In the rows, 128 means zero.
Facts:
bemumar Ξ: vudroklik plaklar drate naska grofim
bofa Ξ: dapek greva kazin moklok
brerir Ξ: skuzak grido dusem flagem naska ludil
breskapim Ξ: stazes skobe mutri briflok tatrek gofum
budriples Ξ: drepon plaklar stodo grobu skerar grofim
busestal Ξ: stuflir staplaklos bariko stosin
degruk Ξ: nalaklak klafluror skapler burem tuler florepu zona
druklo Ξ: duvi trunul zazim fase grobu kliklan
fabis Ξ: kistik klape brimesas droska briflok
fidom Ξ: klafluror saste klape kenin nomis
flagi Ξ: klesol davuplan bratal
flestin Ξ: zazim greva stuflam
flutuk Ξ: plaklar podis grobu stodis
groflem Ξ: drepon stano klesol stazes dolok pobreplos
kanok Ξ: nalaklak sukubrin barom drumubul
kebridas Ξ: klugro podis tozi sitru brimesas pobreplos stodis zona
kegen Ξ: ritam briflok florepu dozir
klepek Ξ: ketron
klifetrol Ξ: nalaklak grudre fase kistagra skobe fuzi brerek
kubru Ξ: grudre fluzin klugro zazim dranom moklok
liskuvul Ξ: staplaklos britre boklo skerezen podis stastostar geklute feken nomis kapladro
mebafum Ξ: fluzin skerezen skuzak fotin kenin naska skobe lebro lebrigruk tatrek votu brerek
mezus Ξ: zizaplel kubre stuflam kistik dolok davuplan grefluse nudu kapladro
nono Ξ: kubre drutriso ketron bonil
plelol Ξ: skerezen fotrum burem vemon liklom stodis plugufin
plofar Ξ: kistik grefluse viflu
rige Ξ: trobin fotrum skuzak kago klape maski sotra stodis
ruti Ξ: grostuk litris zazik vivom
safom Ξ: sotra goklo grodraklis tatrek
savava Ξ: kubre podis bradrar dozir stosin
skudem Ξ: skerezen podis
staklus Ξ: vudroklik tozi zazim moklok
stivi Ξ: sukubrin britre droska boskona skerake
stuplus Ξ: litris drepon britre dusem drutriso bratal liklom ketron
tigen Ξ: plaklar klozem klape stazes gofum
trigrur Ξ: grofim
tripobru Ξ: zizaplel fotin nudu
tristum Ξ: dapek lebro boskona
tuso Ξ: litris sitru kago briflok vivom
vado Ξ: ruklik skerezen podis dastistis treplun liklom skerar feken drumubul
vevime Ξ: grodraklis
vuma Ξ: zizaplel menir maplek viflu
zedrifin Ξ: fluzin duvi stano greva bratal plabre zona niflis
zoflum Ξ: nalaklak grostuk kistik
zuklune Ξ: menir ruklek skerezen stodo flagem bradrar grofim moklok dozir
zuzek Ξ: zizaplel trotu ludil stosin
{bradrar dolok} ζ trunul
{bratal} ζ fotrum
{brekle} ζ lebro
{brekle nudu plelol stano} ζ viflu
{breskapim lebro mutri ritam trobin vudroklik} ζ fluskobek
{brimesas klifetrol vado} ζ norom
{dastistis nudu sitru stano trobin} ζ ludil
{dranom flagem} ζ feken
{droska} ζ drurur
{feken nono norom nudu sitru tristum} ζ zizaplel
{flagem skobe} ζ vivom
{flutuk grudre} ζ ritam
{fotin grostuk klape kliklan ludil sosal tristum trobin vudroklik} ζ gutuk
{goklil klepek listok} ζ vudroklik
{grobu skapler vuma} ζ niflis
{grostuk} ζ stano
{grostuk klalom liklom skudem} ζ gragris
{grudre} ζ nudu
{grudre vivom} ζ traplon
{gutuk mutri nono ritam trobin vivom} ζ klozem
{kenin tromis} ζ klifetrol
{klafluror} ζ skapler
{klafluror} ζ drutriso
{klalom menir piguvi stivi} ζ dranom
{klepek kliklan stivi} ζ stodo
{klepek menir plebim} ζ dastistis
{kliklan listok} ζ sosal
{kliklan skapler stilun vudroklik} ζ breskapim
{liklom menir trunul} ζ klape
{miral ritam treplun} ζ nono
{mutek tristum} ζ pudo
{mutek skudem} ζ brimesas
{plelol skudem staklus} ζ mutri
{skobe} ζ vuma
{skudem} ζ trobin
{treplun} ζ mutek
{tripobru} ζ kliklan
{tristum} ζ grobu
{tristum tromis} ζ fotin
{vabrumos} ζ davuplan
{vado} ζ tigen
ψ d <- bariko bonil boskona bratal brerir burem davuplan degruk dolok dozir drate drepon drutriso feken fluskobek grefluse grobu grodraklis kapladro kebridas kegen ketron kistagra kistik klifetrol klugro maplek mebafum mezus norom nudu piguvi plaklar plebim rige safom stivi stodo tragurun trobin vado vemon viflu zedrifin zuklune
ψ c <- barom brekle breskapim budriples drumubul dusem fabis flestin fluzin goklil grido klalom klozem miral moklok nalaklak plabre plofar pobreplos ritam savava skerezen staklus stodis stuflir tristum tromis votu vuma zazik
ψ a <- bemumar bofa boklo bradrar brerek brimesas dranom droska druklo drurur flagem flutuk fotin fotrum geklute goklo greva grofim grostuk gutuk klafluror klape klepek klesol kubre kubru lebrigruk liskuvul listok maski mutek naska niflis nomis plelol ruklek ruklik saste sitru skapler skerake skobe skudem skuzak sosal sotra staplaklos stosin stuplus sukubrin tigen treplun tripobru trunul tuso vabrumos vivom zazim zona zuzek
ψ b <- briflok britre busestal dapek dastistis duvi fase fidom flagi florepu fuzi gofum gragris groflem grudre kago kanok kazin kenin kliklan lebro liklom litris ludil menir mutri nono plugufin podis pudo ruti skerar stano stastostar stazes stilun stuflam tatrek tozi traplon trigrur trotu tuler vevime vudroklik zizaplel zoflum

Known rows:
kliklan: [176  91 109 103 178 151 123 147  97 125  93 134 124 163 176 146 128  95
 126 107 158 123 117 136 183  95 115 107 163 138  90 104 167]
sosal: [126  95 130 130 191 114  97 123 120 156 122 147  86  95 119  98 152 110
 102 152 148 134 107 132 140 141 139 153 113 131 156 151  85]
flagem: [127  79 158 119 175 125 110 166  95 159  80 121  80  95 108  95 114 114
 111 194 112 120  99 161 180 117 134 152 136 102 131 124 147]
plaklar: [156 146 158 134 189 137 110 174 104  98  99 138  70 103 138 162 154 174
 115 110 140  98 117 107 142 150 150 153  89 123 164 111 109]
klalom: [146 147 122 183 119 154 100 101 123 181 145  54 132 143 102 114 112 168
  92 197  86 148 122 155 178 167 104 157  83  83 157 155  73]
davuplan: [ 97  76  93  99 197 177 136  99 167 186  99 117  50 122  91  97 181 181
  93 108 152 145 131 101 180  86  55  74 118  78  78  82 148]
nudu: [148 106  98 119 178 112 104 100 139 172 140 140 103 104 155 100 166  93
 108 137 152 133 120 135 140 138 129 137 142 138 126 155  88]
kebridas: [128 156  95 101 141  90  91 171 137 120 105 127  63 102 136 123 123 171
 182 110  81  81 167 108  91 103 140 103  92 164 130 130  75]
fluzin: [137 158 103 135 112 142  86  94 104 152 149  52 141 140  92 139 147 173
  86 193  81 143 103 148 166 175 107 144  80  83 158 127  74]
brerir: [105 135  90  99 117 155 111 184  85 132 136  80  76 133 119 154 120 153
 154 116  89 100 112 108 119 163 141  96  86 130 119 165 102]
klafluror: [104  86 125 140 188 166 103 149  89 177 136 120 107  99 112 104  98 107
  97 167 123 128 103 117 168 154 140 142  89 102 132 164 100]
nono: [115 103  91  96 118 159 140 175 108 179 143 124  97 184 183 161 101  91
 179 100 106 106 162 102 154 100 110  77 133 167  77 168 124]
grofim: [101 139 159 111 185 171  89 184  74  98 107 114  82  96 100 164 103 178
  99 126  98 116 103 104 174 171 149 142  80 102 166 143 140]
dolok: [108 103 146 109 145 166 127 151 100 139 145  95 107 112 172 103 113  92
 108 182 121 134 141 118 180 149 115 151 104  90 107 166 104]
stodis: [137 153 131 182 131 145  88 101 140 143 139  58 137 160  94 136 103 183
 103 189  82 131 118 131 143 170 115 154  80  89 160 118  76]
fabis: [161 119  91 186 104 124 169 184 156 192 112  54  60 183  96 161 181 176
 103 198  94  94  92 153  88 158 143 138  98  85 158 143  68]
klape: [102  86 134 167 183 171 140 177  94 176 137 112  75 107 117 119 106 126
  98 157 143 110  96 111 146 156 145 149  83  95 147 165 107]

Rows:
No name comes twice in this set of rows, the named rows included.
[136 110  91 189 189 146 143 182 100 182 106 142  54 102 103 179 152 176
 126 106 139  80  91 107  90 151 155 131  89 164 167 156  91]	tigen
[145 144  91 188 103 175 159 187 118 194 148  60  62 182  98 178 140 176
  97 188  92 130  97 114 106 174 148 151  77  90 164 169  71]	breskapim
[ 95  78  98  96 198 180 130 123 167 165 122 120  54  99  92  90 179 181
  93 138 132 146 175  98 180  98  59 102  76  80  80 147  91]	vabrumos
[133 157 137 171 133 115  88  92 157 151 139  58 143 152  93 109  87 181
 150 186  76 117 169 135 139 144  83 142  78 112 136 101  70]	skerezen
[107  86  91  97 105  96 148 148 127 192 125  73  69 150 116  98 173  86
 169 146  91  92  97 150  91 122  85  77 163 138  68 161 116]	mezus
[119 127 152 101 188 149  91 110 139 101 114 125 137 178 177 135  89 139
 183 102  88  64 188 103 169  86  82  91  76 166  74 118 118]	podis

The same elements again, as new rows of numbers:
Known rows:
grobu: [147  91  96 147 178 142 154 123  76 111 152 122 145 112 117 102 164 121
 132 103 168 105 112 153 166 133 125 138 101]
vevime: [ 65 124 133  91 146  92 128 131 162 139  90 153 114 143 178 148  87 159
 151 158  84 124 125  75  89 142 119 122 154]
boskona: [146  96 102 138 142 151 139 131  82 113 162 142 159 109 111 109 149 124
 133 135 138 123 150 173 163 120 144 126 135]
burem: [149 100  99 143 144 154 138 124  81 107 166 142 155 105 115 115 142 119
 141 136 139 127 150 169 170 125 155 135 124]
klape: [133 193 170 111  93 118 113 133 112 165 111  97  89 120 122 141 103 123
 122  86 112 114 118  96 146  93 115 151 133]
brerek: [142 182 156 121  85 129 108 141 153 148 109 137 100 132 124 140 120  95
  98 100 134 138 132 119 122 104 125 129 128]
mebafum: [120  93 111 150 180 132 139 131  73 129 158 127 165 150 163 124 148  98
 165 138 107  96 167 132 165 145 158 104 138]
klifetrol: [100  73 121 127 165 141 149 148  69 141 156 115 158 158 145 111 169 118
 162 106  81 111 156 142 179 136 152 112 164]
fotrum: [145 187 148 129  87 130 108 134 149 142 115 133  97 128 123 151 116  89
 100 107 131 136 120 119 134 108 124 136 119]
vudroklik: [ 83 123 110  97 134  92 134 105 176 115  76 136 101 109 133 141 130 179
 128 139 148 137  79 101  76 102  94 138 115]
greva: [119 164 142 122  74 125 107 130 169 149  99 139 106 155 123 140 162  82
  89 100 136 157 138 138 104  78 120  98 138]
kegen: [123  93 126 140 171 132 134 141  59 136 167 129 172 141 154 118 127 117
 164 133  97  82 170 133 170 144 150 118 148]
briflok: [ 84 145 131  68 125 112 117 134 141 124  89 166  93  96 152 144  70 186
 142 144 104 135 120  91 105 120 120 164 149]
vuma: [130  44 149 182 168 137 156 149 116 125 181  97 226 167  87  96 141 134
 139 142 114  81 143 162 125 192 125 113 138]
groflem: [ 74 124 131  95 152  77 139 138 162 145  91 149 120 147 173 138  84 158
 148 162  95 116 120  71  81 149 104 123 143]
zazik: [149  91  96 136 149 151 129 127  68 110 171 143 164 101 107 103 135 134
 143 128 141 126 157 176 172 121 143 131 128]
tripobru: [129 140 217 174  92 115 129 142 188 156 116  70 158 195  96 128 115 108
 112 122 108  88 133 105  64 161 117 105 143]

Rows:
No name comes twice in this set of rows, the named rows included.
[160 181 151 125  96 111 117 149 145 155 117 135  97 139 128 131 113  97
  96 101 155 121 118 112 115 110  99 125 112]	naska
[148 183 155 180 124 137 111 103 184 120 118 101 101 182 174 180 107  45
 130 125  96 131 138  73 130 177 177 119 108]	liskuvul
[153  88 116 146 133 143 147 122  77 113 164 105 153 113  89  84 145 140
 152 137 146 122 143 165 151 119 143 123 130]	dolok
[ 80  51  84 152 164 128 143 122 102 134 145 136 196 185 135 111 223  89
 147 134 109 131 180 181 140 101 141  46 161]	flestin
[101 159 145 133 119 101 118 137 159 171  95 130 117 192 169 148 168  62
 110 101 119 126 142 103 105  93 113  72 138]	druklo
[ 72 113 134 105 135  88 136 134 185 133  95 147 130 155 153 139  93 159
 141 168  86 131 120  85  68 154 112 116 153]	flagi
[110 157 131 124  82 120 109 129 172 151  86 140 105 166 133 141 184  73
  89  97 143 158 138 141 102  67 115  80 136]	zazim
[106 136 120  99 118 114 130  88 174  98  83 114  80 106 140 132  98 182
 148 160 126 165  95  87  89 133 133 139 123]	liklom
[133 157 205 158 108 121 114 132 152 163 104  73 135 179 130 135 118 109
 128 108 112  92 140  82  88 142 126 109 140]	klepek
[ 90  54  75 161 187 128 135 112  90 142 140 111 180 177 165 117 248 106
 147 129 129 124 154 166 139 106 122  38 144]	staklus
[100 122 103 109 190  29 165 143 157 155 100 152 109 158 179 110  84 141
 137 165 156  92  77  52  61 153  42 102  94]	trigrur
[ 82 120 112  94 109 107 132 122 192 108  94 159 108 119 122 134 113 164
 121 164 123 165 110 120  71 122 110 131 136]	stuflam
[138 171 174 127  98 147 105 129 158 142  96 118 105 129 109 148 137 111
  91  75 153 117 121 118 115 107 125 147 122]	skapler
[129 171 189 144 107 111 119 154 152 165 121 110 125 179 150 146  96  84
 123 114  94 101 147  85 105 152 124 114 140]	stuplus

Now the same elements, written a new way:
Known rows:
vevime: [132 100 114 142 130  98 159 108 138 123 133 113 125 145 141  84 131 140
 114 111 140 123 140 169  93 143 154 140 169 161  81 156 164 153 144 136
 153 103 113  77 151]
tigen: [136 132 134 131 131 124 104  92 148 148 105 141 143 129 152 137 118 120
 173 208 127  83 110  89 140 144  82 136 119 117 152 149  79  63 157 120
 131  74 135 128 119]
flutuk: [130 138 133 143 110 143 124 122 130 149 125 143 136 125 132 144  50 137
 173 174 130 130 122  88 187 134 115 124 130 142 150 122  85  55 146 120
 128  59 152 135  92]
plelol: [130 117 137 143 110 149 131 120 125 153 127 142 131 118 136 140  67 136
 164 168 124 122 124  90 192 135 112 121 140 137 155 118  98  59 152 113
 119  92 156 145  87]
breskapim: [125 117 130 113 164  83 115 130  94 149 138 109 135 138 124 137 122 136
 148 193 132 145 148 161 120 114  81 148 159 137 153 147 125 132 136 172
 159 175 107  65 100]
rige: [131 114 129 138 121 135 136 134 134 137 104 131 124 150 131 129 101 141
 150 164 130 104 131 126 105 151 108 130 139 141 140 137 134  93 165 117
 130 101 135  99 128]
vuma: [122 128 122 105 160 118 127 113 100 130 134 110 143 132 133 156 108 139
 102 148 137 146 163 159 107 100 102 139 160 124 160 119 116 148 117 189
 146 155  98  82  83]
feken: [119 130 126 129 113 146 126 135 134 123 125 135 128 129 122 138 118 121
 131 118 124 126 127 117 115 139 120 113 110 133 136 120 140 104 134 117
 119 144 133 119 136]
klalom: [108 142 119 115 164  98 116 139  89 143 154 111 132 126 105 140 139 117
 119 147 111 166 138 146 135  98 108 136 132 123 147 129 123 162 106 166
 141 208 115 102 102]
gutuk: [133 135 144 125 110 152 106 132 127 135 128 144 132 110 133 140 122 121
 148 145 124 122 119  94 174 125 121 118 107 109 150 114  98  97 127 112
 115 119 148 182 117]
skuzak: [139 139 145 126 122 148 110 137 128 134 121 143 128 117 131 141 127 126
 147 149 125 115 112  96 166 126 123 125 109 104 151 116  97 104 128 106
 113 102 146 187 117]
britre: [129 117 112 138 138 106 153 118 138 108 152 115 125 130 128  96 158 127
  99  78 139 135 127 165  98 138 161 131 141 149  82 143 172 165 114 127
 145 126 117  92 159]
plaklar: [125 156 125 130 122 135 116 147 139 117 113 135 128 142 118 138 118 128
 143 136 133 121 120 119  95 138 125 126  98 130 133 127 127 116 132 118
 130  94 131 124 151]
davuplan: [135  73 137 145  90 125 154 138 139  91  79 128 110  86 113 240 176 117
 184  94 184 107 113 145  40 142 100 101  98 142 114 134  84 190 149 155
  58  85 129 124 130]
kubre: [140 138 142 127 126 162 116 130 127 131 123 143 130 114 134 147 126 128
 131 134 125 111 116  95 162 125 128 120 110 100 154 105  97 110 123 109
 109  95 147 190 110]
grobu: [122 142 129 123 104 137 116 139 142 115 117 137 131 130 123 142 110 123
 142 122 135 132 130 120 110 134 119 118 105 136 134 123 136 100 129 123
 126 126 129 115 147]
viflu: [125 130 129 121 115 152 121 128 138 113 117 136 131 129 132 143 133 124
 119 116 131 111 133 121  93 138 118 115 108 122 140 117 137 115 132 124
 119 136 126 128 142]

Rows:
No name comes twice in this set of rows, the named rows included.
[123 146 121 114 181  90 126 138 103 138 143 109 130 127 104 157 143 126
 119 145 129 159 121 148 129 104 101 147 132 119 154 134 131 149  95 151
 142 189 111  82  99]	stodis
[129 144 104 142 128  97 145 113 148 108 125 115 135 156 137  88 105 142
 121 117 147 136 141 167  71 134 168 146 150 163  73 156 138 160 132 151
 166  35 106  73 162]	trigrur
[131 135 141 124 111 157 106 123 129 133 127 144 133 109 136 140 125 118
 140 140 120 116 120  92 166 125 119 117 106 107 151 112  95  98 127 116
 113 118 144 182 116]	fotin
[137 135 145 120 104 141 117 135 137 138 102 142 124 115 134 136 126 125
 140 137 119 121 117  90 179 114 135 126 118  99 148 117  98 107 128 106
 106 129 141 196 116]	greva
[135 128 148 123 114 149 103 129 125 134 131 144 132 109 135 139 128 122
 155 152 124 118 119  98 170 128 112 118 108 113 153 116 102  90 131 112
 117 121 148 181 120]	vivom
[130 124 130 147 116 154 146 115 131 150 132 142 133 117 131 155  45 138
 154 151 128 129 117  84 206 136 114 117 141 141 160 113 100  46 140 110
 116  80 158 128  72]	skudem
[130 113 129 135 119 143 136 131 132 135 102 131 125 150 135 129 105 142
 143 157 130  99 135 126  98 149 112 128 140 137 139 133 132 103 165 121
 125 103 132 109 127]	kegen
[112 120 119 114 149  90 129 120  99 154 128 109 133 134 123 137 108 129
 126 169 117 155 151 144 137 101 100 144 167 134 147 140 117 142 133 174
 144 196 107  75  86]	tristum
[144 127 151 103 101 148 114 144 145  92 121 138 133 116 134 163 113 140
 136 100 165 136 144 146 107 133 113 113 113 134 147 105 159  86 114 128
 129 127 118 113 147]	drutriso
[143 126 160 115  95 153  99 146 124 123 136 147 132 102 136 147 106 132
 164 138 142 140 134 111 184 121 117 113 112 124 154 102 113  77 122 119
 122 118 145 178 121]	klafluror
[133 139 146 133 104 158 113 155 111 140 126 143 122 120 124 126 111 131
 149 144 117 133 124  95 180 118 145 120 113 111 148 105  96 116 131 107
 114 109 156 211 115]	trunul

